Here is a tiny trained network, its code and every weight. The questions are about switching its units off for an input and a target symbol, where a switched-off unit gives its printed mean instead of its output.

import numpy as np


def w(rows, s, z=0):
    codes = np.array(rows[::2]) - 128.0
    scale = np.full(codes.shape[1], s)
    scale[-1] = z or s
    return codes * scale


def f(y):
    return y / 2 * (1 + np.tanh(0.7978845608 * (y + 0.044715 * y**3)))


def softmax(a):
    e = np.exp(a - a.max(-1, keepdims=True))
    return e / e.sum(-1, keepdims=True)


def log_softmax(a):
    a = a - a.max(-1, keepdims=True)
    return a - np.log(np.exp(a).sum(-1, keepdims=True))


def net(x, mask):
    ids = ['ΠΦΩαβγεζηθλμξτ'.index(c) for c in x.split()]
    T = len(ids)
    res = E[ids] + P[:T]
    u = 0
    for l in range(2):
        r = res
        for j in range(2):
            rows = slice(4 * j, 4 * j + 4)
            q, k, v = (r @ M[l][rows].T for M in (Q, K, V))
            z = softmax(np.where(np.tri(T) > 0, q @ k.T / 4**0.5, -1e9)) @ v
            o = O[l][rows]
            res = res + np.where(mask[u + j], z, o[:, -1]) @ o[:, :-1]
        u += 2
        y = f(res @ A[l][:, :-1].T + A[l][:, -1])
        res = res + np.where(mask[u : u + 4], y, B[l][:, -1]) @ B[l][:, :-1]
        u += 4
    return log_softmax(res[-1] @ U[:, :-1].T + U[:, -1])


Q, K, V, O, A, B = {}, {}, {}, {}, {}, {}
E = w([
[193,164,47,193,62,198,154,236,30],'Π',
[159,221,134,45,185,106,138,134,179],'Φ',
[105,109,32,32,107,141,182,48,93],'Ω',
[120,183,75,202,140,206,109,73,235],'α',
[62,160,168,146,32,57,30,28,30],'β',
[88,143,219,43,4,214,205,95,124],'γ',
[212,112,210,222,254,143,241,103,4],'ε',
[63,152,132,8,161,236,68,55,172],'ζ',
[128,255,249,226,32,67,145,39,127],'η',
[134,222,48,131,179,116,89,117,174],'θ',
[164,31,100,88,56,108,95,183,85],'λ',
[153,54,60,39,167,175,48,198,180],'μ',
[148,14,36,192,75,148,142,69,219],'ξ',
[185,32,80,97,72,47,201,109,228],'τ',
],0.008)
P = w([
[2,108,165,168,200,131,168,205,171],'0',
[72,128,111,112,152,152,183,162,138],'1',
[119,138,93,87,104,163,162,130,123],'2',
[159,144,84,65,69,167,139,98,122],'3',
[193,151,80,57,44,177,106,69,119],'4',
[223,163,72,44,25,176,89,42,121],'5',
],0.0069)
Q[0] = w([
[190,77,15,22,136,209,63,175,154],'0.h0',
[46,57,166,249,187,27,46,214,100],'0.h0',
[79,223,225,127,183,80,81,31,199],'0.h0',
[72,77,231,209,209,30,31,125,144],'0.h0',
[134,174,212,237,243,116,171,171,30],'0.h1',
[185,144,43,230,224,42,87,176,162],'0.h1',
[232,240,37,85,55,232,214,74,90],'0.h1',
[120,254,181,101,78,165,124,24,36],'0.h1',
],0.0075)
K[0] = w([
[174,22,45,9,52,213,59,81,162],'0.h0',
[12,98,138,165,203,122,223,222,163],'0.h0',
[24,246,232,168,52,175,118,102,99],'0.h0',
[30,190,164,144,161,177,209,233,126],'0.h0',
[20,193,228,230,204,165,200,231,71],'0.h1',
[16,83,215,133,73,131,234,179,123],'0.h1',
[254,115,132,113,93,166,190,84,23],'0.h1',
[213,224,179,188,138,163,56,50,48],'0.h1',
],0.0071)
V[0] = w([
[216,209,145,153,129,115,41,161,49],'0.h0',
[195,110,103,6,78,164,156,157,223],'0.h0',
[88,59,146,117,105,63,80,112,104],'0.h0',
[135,2,68,73,140,155,77,143,169],'0.h0',
[83,63,45,140,85,202,69,93,36],'0.h1',
[123,141,165,81,34,221,128,89,221],'0.h1',
[141,88,211,112,128,90,199,216,112],'0.h1',
[54,169,32,129,210,169,44,179,219],'0.h1',
],0.0063)
O[0] = w([
[172,129,215,172,66,127,113,158,73,59],'0.h0',
[82,150,52,64,48,97,113,159,169,253],'0.h0',
[225,48,137,57,202,80,161,162,155,113],'0.h0',
[121,67,58,44,99,164,152,157,136,184],'0.h0',
[192,85,101,60,217,236,97,95,84,178],'0.h1',
[177,169,10,98,128,118,195,129,123,226],'0.h1',
[96,165,176,155,131,119,121,211,212,113],'0.h1',
[3,74,40,106,95,152,126,123,29,106],'0.h1',
],0.0062,0.0053)
A[0] = w([
[153,63,43,82,198,165,138,217,178,255],'0.n0',
[97,205,155,87,166,220,66,60,255,228],'0.n1',
[100,87,82,185,83,75,183,67,224,214],'0.n2',
[21,192,101,32,170,182,126,20,64,176],'0.n3',
],0.0064,0.0028)
B[0] = w([
[200,59,39,81,177,83,128,195,181,250],'0.n0',
[149,177,153,20,156,235,55,65,237,189],'0.n1',
[170,114,84,254,85,105,155,63,248,171],'0.n2',
[62,139,87,35,133,126,149,36,64,234],'0.n3',
],0.0057,0.011)
Q[1] = w([
[69,6,146,114,74,146,151,194,34],'1.h0',
[68,227,235,150,85,126,113,31,52],'1.h0',
[119,213,145,180,160,119,36,158,27],'1.h0',
[105,26,231,214,125,133,171,202,205],'1.h0',
[231,69,70,58,113,137,112,255,125],'1.h1',
[104,121,114,16,121,74,215,161,28],'1.h1',
[160,210,155,45,96,103,125,30,93],'1.h1',
[24,4,114,206,229,89,21,74,170],'1.h1',
],0.0056)
K[1] = w([
[38,111,18,111,196,105,25,164,191],'1.h0',
[84,178,145,207,181,145,47,60,70],'1.h0',
[36,168,175,127,118,207,99,77,138],'1.h0',
[33,108,170,185,218,104,159,192,170],'1.h0',
[217,64,100,119,23,111,188,75,138],'1.h1',
[209,82,48,125,145,188,53,76,142],'1.h1',
[216,189,128,72,143,174,1,113,89],'1.h1',
[6,122,91,121,181,141,192,147,126],'1.h1',
],0.0065)
V[1] = w([
[99,143,122,145,135,254,143,133,3],'1.h0',
[117,160,163,135,13,233,163,133,137],'1.h0',
[169,37,158,196,133,61,124,233,78],'1.h0',
[39,25,88,75,191,165,198,131,116],'1.h0',
[109,81,119,87,240,164,70,98,126],'1.h1',
[74,203,132,104,139,82,74,217,131],'1.h1',
[93,166,177,80,119,90,136,222,45],'1.h1',
[109,153,137,217,114,94,151,94,163],'1.h1',
],0.0064)
O[1] = w([
[50,106,102,139,222,127,3,154,169,62],'1.h0',
[56,115,55,167,181,148,163,254,207,99],'1.h0',
[236,125,110,59,114,56,67,187,123,2],'1.h0',
[156,214,66,130,184,170,99,41,122,239],'1.h0',
[143,145,60,202,120,132,123,161,26,185],'1.h1',
[172,207,151,41,11,248,91,87,124,89],'1.h1',
[230,243,210,70,86,155,135,113,114,37],'1.h1',
[92,31,118,53,116,97,165,104,161,52],'1.h1',
],0.0055,0.014)
A[1] = w([
[23,185,86,217,81,156,169,57,127,139],'1.n0',
[170,175,177,116,27,162,131,56,186,85],'1.n1',
[151,215,124,90,226,164,118,130,196,73],'1.n2',
[81,174,165,66,79,189,2,95,109,255],'1.n3',
],0.0063,0.0039)
B[1] = w([
[97,164,154,140,127,14,111,205,100,251],'1.n0',
[228,160,70,115,160,103,2,189,113,147],'1.n1',
[141,191,112,118,177,234,221,156,208,169],'1.n2',
[59,61,151,239,53,223,54,66,148,170],'1.n3',
],0.0065,0.022)
U = w([
[169,90,206,193,249,222,255,115,115,254],'Π',
[73,54,114,16,56,145,186,93,150,169],'Φ',
[158,188,102,235,95,108,179,242,48,16],'Ω',
[164,192,132,191,41,95,107,60,105,52],'α',
[92,47,75,129,190,53,39,227,108,149],'β',
[121,188,143,194,9,44,59,184,165,174],'γ',
[123,53,104,163,129,170,6,193,210,171],'ε',
[189,198,92,61,97,42,94,218,59,182],'ζ',
[187,139,110,84,146,215,133,52,153,58],'η',
[119,194,154,30,216,35,194,38,79,83],'θ',
[126,205,105,82,204,125,172,229,214,62],'λ',
[116,151,151,191,154,181,193,53,136,24],'μ',
[66,53,162,163,38,93,73,68,52,203],'ξ',
[86,80,127,111,108,202,122,151,176,147],'τ',
],0.0063,0.0058)

Each question gives the input, a string of symbols that net reads in full, and the target symbol t.
The units are the heads (4 rows each of Q, K, V and O) and the neurons (one row each of A and B). Each row of codes is followed by its name. A weight is (code - 128) times the scale printed after its matrix; where a second scale follows, it is the last column's (O, A, B and U).
mask holds one flag per unit, layer by layer, with each layer's heads first. A switched-off unit (its flag False) gives its mean, the last column of its rows in O or B, instead of its output. The means were averaged over made-up inputs and are rounded, as every weight is.
A unit's drop is (log p(t) with every unit on - log p(t) with that unit switched off) / (log p(t) with every unit on - log p(t) with every unit switched off).
The circuit of an input: a set's keep is (log p(t) with only the set's units on - log p(t) with every unit switched off) / (log p(t) with every unit on - log p(t) with every unit switched off). Starting from all 12 units, units are removed one at a time, each time the one whose removal leaves the highest keep (on an exact tie, the one counted first), for as long as the keep stays at least 0.8.
units of the circuit, in order: the units of the circuit, biggest drop first
k most important neurons: the k neurons with the biggest drops, biggest first
top k neurons in layer l: the k neurons of layer l with the biggest drops, biggest first
input γ θ ξ β, target ξ: 3 most important neurons	(0.n0 1.n2 1.n3)
input ε λ ε β τ, target Φ: units of the circuit, in order	(1.h1 1.h0 0.n2 0.h0)
input Φ ξ ε λ, target β: units of the circuit, in order	(0.n2 1.h1 0.n0 0.h0)
input λ Ω ζ γ, target Ω: most important neuron	(1.n0)
input μ τ μ α, target α: units of the circuit, in order	(0.n0 1.h0 0.h0)
input μ λ ε β γ γ, target λ: units of the circuit, in order	(0.h1 1.h0 1.n3)
input μ γ ζ Ω, target θ: units of the circuit, in order	(0.h1 0.n3 1.h1 1.n3)
input τ Φ θ, target γ: units of the circuit, in order	(0.h1 1.n0 0.h0 0.n0)
input ζ Φ ξ Π, target β: 2 most important neurons	(0.n2 1.n2)
input λ γ λ τ Π, target Φ: 2 most important neurons	(0.n2 1.n0)
input Π μ θ, target α: 2 most important neurons	(0.n0 1.n3)
input μ ζ θ, target Ω: top 2 neurons in layer 1	(1.n0 1.n2)
input γ τ λ ε ζ ζ, target μ: units of the circuit, in order	(1.h0 0.n3 0.h1 1.h1)
input ζ γ λ γ λ α, target η: top 2 neurons in layer 0	(0.n1 0.n0)
input λ θ γ τ α, target ζ: top 2 neurons in layer 1	(1.n1 1.n3)
input μ Φ γ λ, target ζ: top 2 neurons in layer 1	(1.n3 1.n2)
input η μ λ μ Π, target η: top 2 neurons in layer 0	(0.n0 0.n2)
input Φ Φ ζ μ Ω Φ, target μ: top 2 neurons in layer 1	(1.n3 1.n2)
input α ε Π, target γ: 2 most important neurons	(0.n0 0.n1)
input γ ε μ γ β, target ξ: top 3 neurons in layer 1	(1.n2 1.n3 1.n1)
input η Φ ε ζ, target μ: top 3 neurons in layer 0	(0.n3 0.n1 0.n2)
input λ η γ, target Φ: top 2 neurons in layer 1	(1.n0 1.n2)
input γ γ γ ε γ, target ε: 2 most important neurons	(0.n1 1.n1)
input ξ θ Φ γ, target γ: most important neuron	(1.n0)
